Below is a small trained network, with its code and all its weights. Each question gives an input and a target symbol and asks what happens when units are switched off, that is, made to give their printed mean instead of their output.

import numpy as np


def w(rows, s, z=0):
    codes = np.array(rows[::2]) - 128.0
    scale = np.full(codes.shape[1], s)
    scale[-1] = z or s
    return codes * scale


def f(y):
    return np.maximum(y, 0)


def softmax(a):
    e = np.exp(a - a.max(-1, keepdims=True))
    return e / e.sum(-1, keepdims=True)


def log_softmax(a):
    a = a - a.max(-1, keepdims=True)
    return a - np.log(np.exp(a).sum(-1, keepdims=True))


def net(x, mask):
    ids = ['αβγδεζηθλξπστφψω'.index(c) for c in x.split()]
    T = len(ids)
    res = E[ids] + P[:T]
    u = 0
    for l in range(3):
        q, k, v = (res @ M[l].T for M in (Q, K, V))
        z = softmax(np.where(np.tri(T) > 0, q @ k.T / 2**0.5, -1e9)) @ v
        res = res + np.where(mask[u], z, O[l][:, -1]) @ O[l][:, :-1]
        u += 1
        y = f(res @ A[l][:, :-1].T + A[l][:, -1])
        res = res + np.where(mask[u : u + 8], y, B[l][:, -1]) @ B[l][:, :-1]
        u += 8
    return log_softmax(res[-1] @ U[:, :-1].T + U[:, -1])


Q, K, V, O, A, B = {}, {}, {}, {}, {}, {}
E = w([
[6,160,60],'α',
[129,88,116],'β',
[166,87,110],'γ',
[107,83,162],'δ',
[120,95,105],'ε',
[114,101,111],'ζ',
[160,86,116],'η',
[32,219,187],'θ',
[44,142,117],'λ',
[96,108,176],'ξ',
[193,65,99],'π',
[111,210,198],'σ',
[135,102,145],'τ',
[145,79,155],'φ',
[85,107,95],'ψ',
[159,215,88],'ω',
],0.019)
P = w([
[171,117,144],'0',
[53,41,132],'1',
[236,90,85],'2',
[59,2,148],'3',
[196,144,57],'4',
[35,47,171],'5',
[219,118,28],'6',
[63,35,178],'7',
[224,123,15],'8',
[42,53,200],'9',
],0.0067)
Q[0] = w([
[67,188,188],'0.h1',
[126,255,130],'0.h1',
],0.009)
K[0] = w([
[243,188,140],'0.h1',
[253,90,214],'0.h1',
],0.0056)
V[0] = w([
[121,184,81],'0.h1',
[150,44,254],'0.h1',
],0.0074)
O[0] = w([
[2,117,128,163],'0.h1',
[137,49,91,4],'0.h1',
],0.0064,0.0027)
A[0] = w([
[29,101,147,220],'0.n1',
[39,121,173,196],'0.n2',
[168,2,175,160],'0.n3',
[153,86,185,70],'0.n4',
[210,44,71,2],'0.n5',
[215,196,131,218],'0.n6',
[92,116,133,116],'0.n7',
[73,163,103,55],'0.n8',
],0.0085,0.0026)
B[0] = w([
[180,51,117,255],'0.n1',
[240,72,171,236],'0.n2',
[60,136,94,209],'0.n3',
[129,174,146,147],'0.n4',
[112,110,255,171],'0.n5',
[204,226,111,165],'0.n6',
[100,86,153,163],'0.n7',
[104,161,85,175],'0.n8',
],0.0065,0.007)
Q[1] = w([
[1,48,212],'1.h1',
[82,90,69],'1.h1',
],0.0046)
K[1] = w([
[254,112,115],'1.h1',
[54,114,48],'1.h1',
],0.0048)
V[1] = w([
[74,118,102],'1.h1',
[106,1,198],'1.h1',
],0.0089)
O[1] = w([
[80,49,62,136],'1.h1',
[96,104,247,254],'1.h1',
],0.011,0.006)
A[1] = w([
[167,164,228,254],'1.n1',
[187,253,198,229],'1.n2',
[253,138,160,74],'1.n3',
[76,59,154,106],'1.n4',
[82,165,164,52],'1.n5',
[217,56,204,106],'1.n6',
[160,138,36,163],'1.n7',
[106,179,21,121],'1.n8',
],0.0061,0.0044)
B[1] = w([
[141,126,83,255],'1.n1',
[130,27,128,196],'1.n2',
[130,116,198,149],'1.n3',
[165,191,255,218],'1.n4',
[131,147,161,132],'1.n5',
[110,167,111,230],'1.n6',
[176,131,189,150],'1.n7',
[73,59,172,151],'1.n8',
],0.0097,0.008)
Q[2] = w([
[155,2,195],'2.h1',
[146,109,136],'2.h1',
],0.0092)
K[2] = w([
[167,55,206],'2.h1',
[117,1,130],'2.h1',
],0.0058)
V[2] = w([
[172,254,116],'2.h1',
[138,192,110],'2.h1',
],0.0092)
O[2] = w([
[153,155,205,8],'2.h1',
[142,49,254,44],'2.h1',
],0.0085,0.011)
A[2] = w([
[5,134,61,3],'2.n1',
[146,79,155,97],'2.n2',
[50,170,155,225],'2.n3',
[135,101,126,39],'2.n4',
[189,144,126,80],'2.n5',
[183,165,84,198],'2.n6',
[191,192,132,91],'2.n7',
[130,164,205,87],'2.n8',
],0.011,0.0046)
B[2] = w([
[245,143,160,238],'2.n1',
[184,20,113,157],'2.n2',
[99,196,96,254],'2.n3',
[124,116,78,128],'2.n4',
[93,234,204,139],'2.n5',
[254,211,158,187],'2.n6',
[55,184,249,134],'2.n7',
[177,203,50,166],'2.n8',
],0.0062,0.0052)
U = w([
[207,140,116,86],'α',
[134,79,151,1],'β',
[132,81,165,16],'γ',
[166,138,184,8],'δ',
[104,103,135,49],'ε',
[102,124,136,212],'ζ',
[79,129,128,111],'η',
[91,127,136,90],'θ',
[73,94,146,128],'λ',
[116,150,189,115],'ξ',
[67,160,133,142],'π',
[132,22,180,140],'σ',
[102,161,150,249],'τ',
[90,143,195,237],'φ',
[68,75,151,148],'ψ',
[133,123,10,223],'ω',
],0.013,0.0045)

Each question gives the input, a string of symbols that net reads in full, and the target symbol t.
The units are the heads (2 rows each of Q, K, V and O) and the neurons (one row each of A and B). Each row of codes is followed by its name. A weight is (code - 128) times the scale printed after its matrix; where a second scale follows, it is the last column's (O, A, B and U).
mask holds one flag per unit, layer by layer, with each layer's heads first. A switched-off unit (its flag False) gives its mean, the last column of its rows in O or B, instead of its output. The means were averaged over made-up inputs and are rounded, as every weight is.
A unit's drop is (log p(t) with every unit on - log p(t) with that unit switched off) / (log p(t) with every unit on - log p(t) with every unit switched off).
The circuit of an input: a set's keep is (log p(t) with only the set's units on - log p(t) with every unit switched off) / (log p(t) with every unit on - log p(t) with every unit switched off). Starting from the 12 units with the biggest drops (on a tie, the unit counted first), units are removed one at a time, each time the one whose removal leaves the highest keep (on an exact tie, the one counted first), for as long as the keep stays at least 0.8.
units of the circuit, in order: the units of the circuit, biggest drop first
unit that matters most: the unit with the biggest drop
k most important neurons: the k neurons with the biggest drops, biggest first
top k neurons in layer l: the k neurons of layer l with the biggest drops, biggest first
drop of u: that unit's drop, to one decimal
input α λ α γ θ π ω φ, target ω: units of the circuit, in order => 1.h1; 0.n6; 0.n3
input ω σ ω ζ, target ω: units of the circuit, in order => 1.h1
input φ φ α δ ε α θ γ σ, target ω: units of the circuit, in order => 1.n2; 2.h1; 1.h1
input τ ζ ω ω ξ ω σ ε, target ω: units of the circuit, in order => 1.h1; 0.n6
input θ α φ ε γ α θ, target ω: units of the circuit, in order => 1.n4; 1.h1; 0.h1
input π φ π, target σ: 3 most important neurons => 1.n2; 0.n5; 0.n6
input α α η φ ω ω σ ζ, target ω: units of the circuit, in order => 1.h1; 0.n6
input θ σ ω α, target ω: 2 most important neurons => 1.n2; 1.n4
input α π φ η λ δ φ γ δ ω, target ω: top 3 neurons in layer 0 => 0.n2; 0.n1; 0.n5
input α ε ζ τ α φ ω π ω γ, target ω: 2 most important neurons => 1.n4; 0.n6
input η λ σ π ζ ω σ, target α: top 3 neurons in layer 1 => 1.n2; 1.n4; 1.n1
input ζ δ ω γ, target ω: 2 most important neurons => 0.n6; 0.n3
input σ α β α ε α β α φ, target ω: 3 most important neurons => 1.n4; 0.n1; 1.n6
input ζ σ ζ ε ω η β τ ω ε, target ω: 3 most important neurons => 0.n6; 1.n4; 0.n3
input θ γ β ζ α δ ω π, target ω: 2 most important neurons => 0.n6; 0.n3
input ε α ω ψ, target ω: units of the circuit, in order => 1.h1
input α λ τ, target ω: 2 most important neurons => 1.n4; 0.n5
input α ψ α λ ω ζ ξ ω ζ β, target ω: 2 most important neurons => 0.n6; 0.n5
input η ζ α ζ θ, target ω: top 2 neurons in layer 1 => 1.n4; 1.n1
input δ α γ α γ ω ω τ, target ω: unit that matters most => 1.h1
input ω π ψ α τ ζ ζ ζ ξ σ, target σ: top 2 neurons in layer 1 => 1.n2; 1.n4
input ξ λ α ζ δ ω, target ω: drop of 1.n4 => 0.3
input α λ δ ψ η θ η α ε σ, target σ: drop of 0.n7 => 0.0
input δ α ω α ω α, target ω: drop of 1.n4 => 0.1
